Below is a small trained network, with its code and all its weights. Each question gives an input and a target symbol and asks what happens when units are switched off, that is, made to give their printed mean instead of their output.

import numpy as np


def w(rows, s, z=0):
    codes = np.array(rows[::2]) - 128.0
    scale = np.full(codes.shape[1], s)
    scale[-1] = z or s
    return codes * scale


def norm(h):
    return h / np.sqrt((h * h).mean(-1, keepdims=True) + 1e-5)


def f(y):
    return np.maximum(y, 0)


def softmax(a):
    e = np.exp(a - a.max(-1, keepdims=True))
    return e / e.sum(-1, keepdims=True)


def log_softmax(a):
    a = a - a.max(-1, keepdims=True)
    return a - np.log(np.exp(a).sum(-1, keepdims=True))


def net(x, mask):
    ids = ['αηλμξσ'.index(c) for c in x.split()]
    T = len(ids)
    res = E[ids] + P[:T]
    u = 0
    for l in range(2):
        q, k, v = (norm(res) @ M[l].T for M in (Q, K, V))
        z = softmax(np.where(np.tri(T) > 0, q @ k.T / 2**0.5, -1e9)) @ v
        res = res + np.where(mask[u], z, O[l][:, -1]) @ O[l][:, :-1]
        u += 1
        y = f(norm(res) @ A[l][:, :-1].T + A[l][:, -1])
        res = res + np.where(mask[u : u + 12], y, B[l][:, -1]) @ B[l][:, :-1]
        u += 12
    return log_softmax(norm(res)[-1] @ U[:, :-1].T + U[:, -1])


Q, K, V, O, A, B = {}, {}, {}, {}, {}, {}
E = w([
[122,87,5,180],'α',
[147,161,121,107],'η',
[107,179,103,126],'λ',
[121,212,132,153],'μ',
[181,210,128,109],'ξ',
[164,219,108,148],'σ',
],0.02)
P = w([
[158,5,107,114],'0',
[206,185,72,82],'1',
[212,179,69,108],'2',
[182,171,82,146],'3',
[158,173,97,156],'4',
[133,163,102,188],'5',
[137,163,125,184],'6',
[130,163,136,193],'7',
[108,149,139,212],'8',
[105,138,163,186],'9',
[119,124,159,185],'10',
],0.011)
Q[0] = w([
[10,98,81,83],'L0H1',
[188,254,44,254],'L0H1',
],0.0084)
K[0] = w([
[121,135,144,121],'L0H1',
[122,6,74,120],'L0H1',
],0.018)
V[0] = w([
[113,132,133,254],'L0H1',
[165,173,230,134],'L0H1',
],0.011)
O[0] = w([
[107,124,84,246,143],'L0H1',
[203,50,208,181,1],'L0H1',
],0.012)
A[0] = w([
[149,163,252,147,124],'L0N1',
[59,35,97,109,1],'L0N2',
[140,142,120,191,31],'L0N3',
[120,42,104,91,164],'L0N4',
[91,118,160,58,41],'L0N5',
[99,110,93,115,154],'L0N6',
[186,119,133,69,102],'L0N7',
[100,114,143,137,30],'L0N8',
[180,115,85,110,140],'L0N9',
[123,63,105,101,125],'L0N10',
[118,114,163,119,48],'L0N11',
[189,179,136,106,228],'L0N12',
],0.014,0.0039)
B[0] = w([
[138,127,77,157,145],'L0N1',
[136,131,151,28,137],'L0N2',
[122,78,115,79,157],'L0N3',
[138,214,108,2,138],'L0N4',
[97,146,185,185,142],'L0N5',
[131,214,113,154,206],'L0N6',
[122,118,176,184,157],'L0N7',
[95,116,107,113,128],'L0N8',
[156,132,85,161,172],'L0N9',
[145,163,86,91,135],'L0N10',
[97,98,105,140,128],'L0N11',
[57,99,14,133,255],'L0N12',
],0.0095,0.0067)
Q[1] = w([
[119,185,144,136],'L1H1',
[140,54,249,91],'L1H1',
],0.011)
K[1] = w([
[117,104,122,132],'L1H1',
[52,249,67,141],'L1H1',
],0.019)
V[1] = w([
[5,169,131,238],'L1H1',
[186,96,56,30],'L1H1',
],0.011)
O[1] = w([
[1,79,126,127,150],'L1H1',
[193,218,123,199,255],'L1H1',
],0.0099,0.0071)
A[1] = w([
[74,96,180,127,168],'L1N1',
[94,119,145,129,100],'L1N2',
[160,112,146,128,103],'L1N3',
[113,142,198,118,117],'L1N4',
[91,125,97,198,92],'L1N5',
[77,100,141,134,122],'L1N6',
[78,66,120,103,211],'L1N7',
[208,148,226,252,165],'L1N8',
[158,134,108,147,133],'L1N9',
[105,39,193,189,255],'L1N10',
[154,164,95,146,230],'L1N11',
[139,132,117,132,147],'L1N12',
],0.017,0.007)
B[1] = w([
[91,87,188,116,140],'L1N1',
[90,117,169,129,134],'L1N2',
[166,102,150,153,128],'L1N3',
[89,104,97,137,128],'L1N4',
[143,107,187,192,186],'L1N5',
[152,103,239,46,144],'L1N6',
[184,139,178,6,160],'L1N7',
[207,24,58,93,146],'L1N8',
[131,116,181,149,158],'L1N9',
[62,76,55,47,141],'L1N10',
[57,87,225,139,251],'L1N11',
[144,87,135,146,151],'L1N12',
],0.012,0.015)
U = w([
[73,140,5,49,147],'α',
[100,155,163,78,128],'η',
[61,38,139,176,138],'λ',
[76,28,132,67,204],'μ',
[158,58,113,109,174],'ξ',
[41,101,71,143,2],'σ',
],0.012,0.0071)

Each question gives the input, a string of symbols that net reads in full, and the target symbol t.
The units are the heads (2 rows each of Q, K, V and O) and the neurons (one row each of A and B). Each row of codes is followed by its name. A weight is (code - 128) times the scale printed after its matrix; where a second scale follows, it is the last column's (O, A, B and U).
mask holds one flag per unit, layer by layer, with each layer's heads first. A switched-off unit (its flag False) gives its mean, the last column of its rows in O or B, instead of its output. The means were averaged over made-up inputs and are rounded, as every weight is.
A unit's drop is (log p(t) with every unit on - log p(t) with that unit switched off) / (log p(t) with every unit on - log p(t) with every unit switched off).
The circuit of an input: a set's keep is (log p(t) with only the set's units on - log p(t) with every unit switched off) / (log p(t) with every unit on - log p(t) with every unit switched off). Starting from the 12 units with the biggest drops (on a tie, the unit counted first), units are removed one at a time, each time the one whose removal leaves the highest keep (on an exact tie, the one counted first), for as long as the keep stays at least 0.8.
circuit, biggest first: the units of the circuit, biggest drop first
top k neurons: the k neurons with the biggest drops, biggest first
top k neurons in layer l: the k neurons of layer l with the biggest drops, biggest first
drop when u is switched off: that unit's drop, to one decimal
input σ σ η, target λ: top neuron -> (L0N12)
input η η λ, target η: circuit, biggest first -> (L0H1, L1H1)
input σ μ η α λ λ η α μ μ ξ, target λ: circuit, biggest first -> (L0H1, L1N7, L1N11)
input ξ σ η α σ α, target ξ: circuit, biggest first -> (L0H1, L1H1)
input ξ λ α λ λ α σ μ σ λ, target ξ: circuit, biggest first -> (L0H1, L1H1, L1N8)
input ξ λ μ α μ μ η σ α, target ξ: top 2 neurons in layer 0 -> (L0N4, L0N12)
input ξ α α α ξ ξ η η μ α σ, target ξ: top 2 neurons in layer 0 -> (L0N4, L0N6)
input μ η ξ σ, target μ: circuit, biggest first -> (L0H1, L1H1, L0N12)
input ξ η λ η η η λ μ η σ, target ξ: circuit, biggest first -> (L0H1, L1N8)
input μ ξ η α α ξ λ, target μ: circuit, biggest first -> (L1H1, L0H1, L0N12)
input μ μ α α, target μ: circuit, biggest first -> (L1H1, L0H1)
input μ α α η η μ η ξ, target μ: circuit, biggest first -> (L1H1, L0H1)
input μ σ ξ σ, target μ: circuit, biggest first -> (L0H1, L1H1, L0N12, L1N7)
input λ σ σ μ ξ μ μ, target α: circuit, biggest first -> (L0H1, L1N5)
input η ξ η μ μ μ η ξ η α, target η: circuit, biggest first -> (L0H1, L1H1, L0N12)
input ξ α σ λ σ α α η η σ μ, target ξ: circuit, biggest first -> (L0H1, L1H1, L1N8)
input μ α λ σ α η, target μ: circuit, biggest first -> (L1H1, L0H1)
input ξ λ λ α α ξ ξ λ ξ, target ξ: top 3 neurons -> (L1N8, L0N4, L0N6)
input σ σ η σ, target λ: top neuron -> (L0N12)
input μ η α μ λ ξ α, target μ: top 3 neurons -> (L0N12, L1N7, L1N6)
input μ η σ λ η ξ η λ λ, target μ: drop when L0H1 is switched off -> 1.0
input ξ η μ, target ξ: drop when L1H1 is switched off -> 0.8
input μ σ ξ η μ ξ μ, target μ: drop when L1H1 is switched off -> 0.8
input σ σ μ η λ η μ ξ μ, target λ: drop when L0H1 is switched off -> 0.7
